Below is a small trained network, with its code and all its weights. Each question gives an input and a class and asks what happens when units are switched off, that is, made to give their printed mean instead of their output.

import numpy as np


def w(rows, s, z=0):
    codes = np.array(rows[::2]) - 128.0
    scale = np.full(codes.shape[1], s)
    scale[-1] = z or s
    return codes * scale


def f(y):
    return y / 2 * (1 + np.tanh(0.7978845608 * (y + 0.044715 * y**3)))


def log_softmax(a):
    a = a - a.max(-1, keepdims=True)
    return a - np.log(np.exp(a).sum(-1, keepdims=True))


def net(x, mask):
    res = np.array(x, float).reshape(1, 8) / 4 @ E
    y = f(res @ A[0][:, :-1].T + A[0][:, -1])
    res = res + np.where(mask, y, B[0][:, -1]) @ B[0][:, :-1]
    return log_softmax(res[-1] @ U[:, :-1].T + U[:, -1])


A, B = {}, {}
E = w([
[95,94,190,102,181,7],'x0',
[128,126,130,130,128,130],'x1',
[153,145,115,91,253,158],'x2',
[133,102,153,151,128,150],'x3',
[43,133,175,72,100,193],'x4',
[145,255,216,188,129,125],'x5',
[244,131,199,44,87,125],'x6',
[131,107,147,146,128,145],'x7',
],0.0092)
A[0] = w([
[189,148,61,157,98,184,206],'N1',
[117,85,76,114,130,131,52],'N2',
[147,75,87,99,112,127,80],'N3',
[154,158,68,146,89,205,71],'N4',
[108,141,156,155,54,94,44],'N5',
[112,95,154,120,139,50,50],'N6',
[128,98,108,112,131,134,24],'N7',
[103,99,195,126,187,82,174],'N8',
[93,117,144,121,75,127,173],'N9',
[139,102,140,152,156,52,77],'N10',
[103,63,111,112,121,119,50],'N11',
[42,133,175,63,119,150,32],'N12',
[170,119,155,96,110,106,165],'N13',
[144,110,118,101,189,151,4],'N14',
[188,124,153,78,97,124,72],'N15',
[105,143,120,135,224,158,41],'N16',
[123,80,119,103,126,128,144],'N17',
[207,113,177,66,104,127,10],'N18',
[134,69,99,111,106,117,97],'N19',
[92,122,147,93,111,162,20],'N20',
[118,94,134,137,17,94,2],'N21',
[183,143,155,77,229,177,53],'N22',
[21,131,81,230,164,105,4],'N23',
[221,116,84,203,187,91,72],'N24',
[133,82,98,95,159,138,141],'N25',
[98,112,154,114,119,58,105],'N26',
[174,116,93,187,76,69,24],'N27',
[109,123,168,102,163,89,220],'N28',
[121,79,100,91,121,128,98],'N29',
[165,155,91,136,123,196,101],'N30',
[62,144,185,81,147,180,122],'N31',
[126,248,202,191,155,121,30],'N32',
[158,128,155,102,119,128,61],'N33',
],0.015,0.0025)
B[0] = w([
[118,81,169,64,151,158,233],'N1',
[170,131,140,162,136,126,187],'N2',
[176,136,140,160,151,122,197],'N3',
[116,65,170,67,153,133,221],'N4',
[88,168,86,136,191,133,181],'N5',
[118,83,156,83,151,152,196],'N6',
[155,131,143,140,124,124,150],'N7',
[129,77,156,68,173,145,211],'N8',
[111,169,99,109,150,127,181],'N9',
[136,110,142,65,112,157,188],'N10',
[166,134,131,147,151,125,190],'N11',
[154,159,106,73,49,155,207],'N12',
[95,109,142,154,92,96,187],'N13',
[101,172,104,146,155,134,168],'N14',
[102,89,140,192,70,107,199],'N15',
[49,164,98,152,157,111,189],'N16',
[168,136,137,138,146,124,179],'N17',
[107,80,138,189,70,68,220],'N18',
[171,145,137,152,158,128,194],'N19',
[144,150,113,108,85,141,164],'N20',
[46,195,79,140,191,138,215],'N21',
[26,191,78,147,184,126,220],'N22',
[66,71,152,208,49,58,254],'N23',
[171,194,78,64,14,158,232],'N24',
[161,143,139,161,159,123,191],'N25',
[117,89,157,91,159,152,190],'N26',
[113,204,76,96,108,150,193],'N27',
[112,94,148,98,156,163,191],'N28',
[174,136,136,156,151,130,191],'N29',
[120,78,150,76,161,138,198],'N30',
[179,159,91,69,47,141,202],'N31',
[252,134,151,198,199,126,235],'N32',
[118,103,132,144,95,107,158],'N33',
],0.03,0.013)
U = w([
[97,28,216,44,145,180,94],'0',
[76,59,174,197,31,56,89],'1',
[238,145,177,193,166,137,87],'2',
[35,182,93,134,165,145,254],'3',
[166,161,111,61,2,180,120],'4',
],0.0079,0.0052)

Each question gives the input, the list of numbers given to net, and the class t.
The units are the neurons (one row each of A and B). Each row of codes is followed by its name. A weight is (code - 128) times the scale printed after its matrix; where a second scale follows, it is the last column's (A, B and U).
mask holds one flag per neuron, in row order. A switched-off neuron (its flag False) gives its mean, the last column of its row in B, instead of its output. The means were averaged over made-up inputs and are rounded, as every weight is.
A unit's drop is (log p(t) with every unit on - log p(t) with that unit switched off) / (log p(t) with every unit on - log p(t) with every unit switched off).
The circuit of an input: a set's keep is (log p(t) with only the set's units on - log p(t) with every unit switched off) / (log p(t) with every unit on - log p(t) with every unit switched off). Starting from the 12 units with the biggest drops (on a tie, the unit counted first), units are removed one at a time, each time the one whose removal leaves the highest keep (on an exact tie, the one counted first), for as long as the keep stays at least 0.8.
units of the circuit, in order: the units of the circuit, biggest drop first
most important unit: the unit with the biggest drop
k most important neurons: the k neurons with the biggest drops, biggest first
drop when u is switched off: that unit's drop, to one decimal
input [0,3,-2,-3,3,-6,7,-4], class 1: most important unit : N18
input [4,-5,-8,-1,2,7,2,1], class 3: 4 most important neurons : (N21; N5; N9; N3)
input [-1,5,-2,-1,4,3,-3,0], class 4: 4 most important neurons : (N18; N31; N15; N12)
input [-7,4,7,-5,-6,3,-6,-3], class 0: 2 most important neurons : (N1; N4)
input [8,-2,-5,3,-8,4,7,-4], class 0: 4 most important neurons : (N6; N8; N26; N10)
input [-8,1,-3,5,4,8,-1,7], class 0: 3 most important neurons : (N4; N1; N30)
input [-4,-6,8,3,8,3,-3,7], class 3: 3 most important neurons : (N22; N16; N24)
input [-4,-6,-5,-7,8,-7,1,1], class 4: 3 most important neurons : (N12; N32; N20)
input [-6,3,-1,-8,-6,3,3,0], class 0: 4 most important neurons : (N1; N4; N30; N31)
input [4,-3,-7,-7,-7,6,4,7], class 3: 4 most important neurons : (N5; N21; N27; N31)
input [-3,-6,-7,-2,4,4,6,4], class 3: 4 most important neurons : (N21; N5; N23; N9)
input [-3,1,3,-5,-8,-6,8,3], class 1: 2 most important neurons : (N18; N15)
input [-4,-5,7,7,4,-4,7,-6], class 1: 3 most important neurons : (N18; N15; N21)
input [-6,8,0,-1,-4,2,7,-4], class 1: 4 most important neurons : (N18; N15; N8; N13)
input [4,-7,-2,5,-6,-5,-5,-5], class 4: units of the circuit, in order : (N24)
input [-6,-6,6,-2,-7,-6,1,-5], class 4: 4 most important neurons : (N24; N32; N21; N8)
input [7,-7,-6,7,8,5,-7,-5], class 4: drop when N18 is switched off : 0.3
input [1,3,0,0,-3,8,0,-6], class 2: drop when N32 is switched off : 1.6
input [-6,-3,-6,-3,5,1,8,7], class 1: drop when N15 is switched off : 0.3
input [0,-5,0,1,4,-6,-6,1], class 1: most important unit : N23
input [3,-4,-7,-2,-4,5,4,-3], class 3: drop when N21 is switched off : 0.1
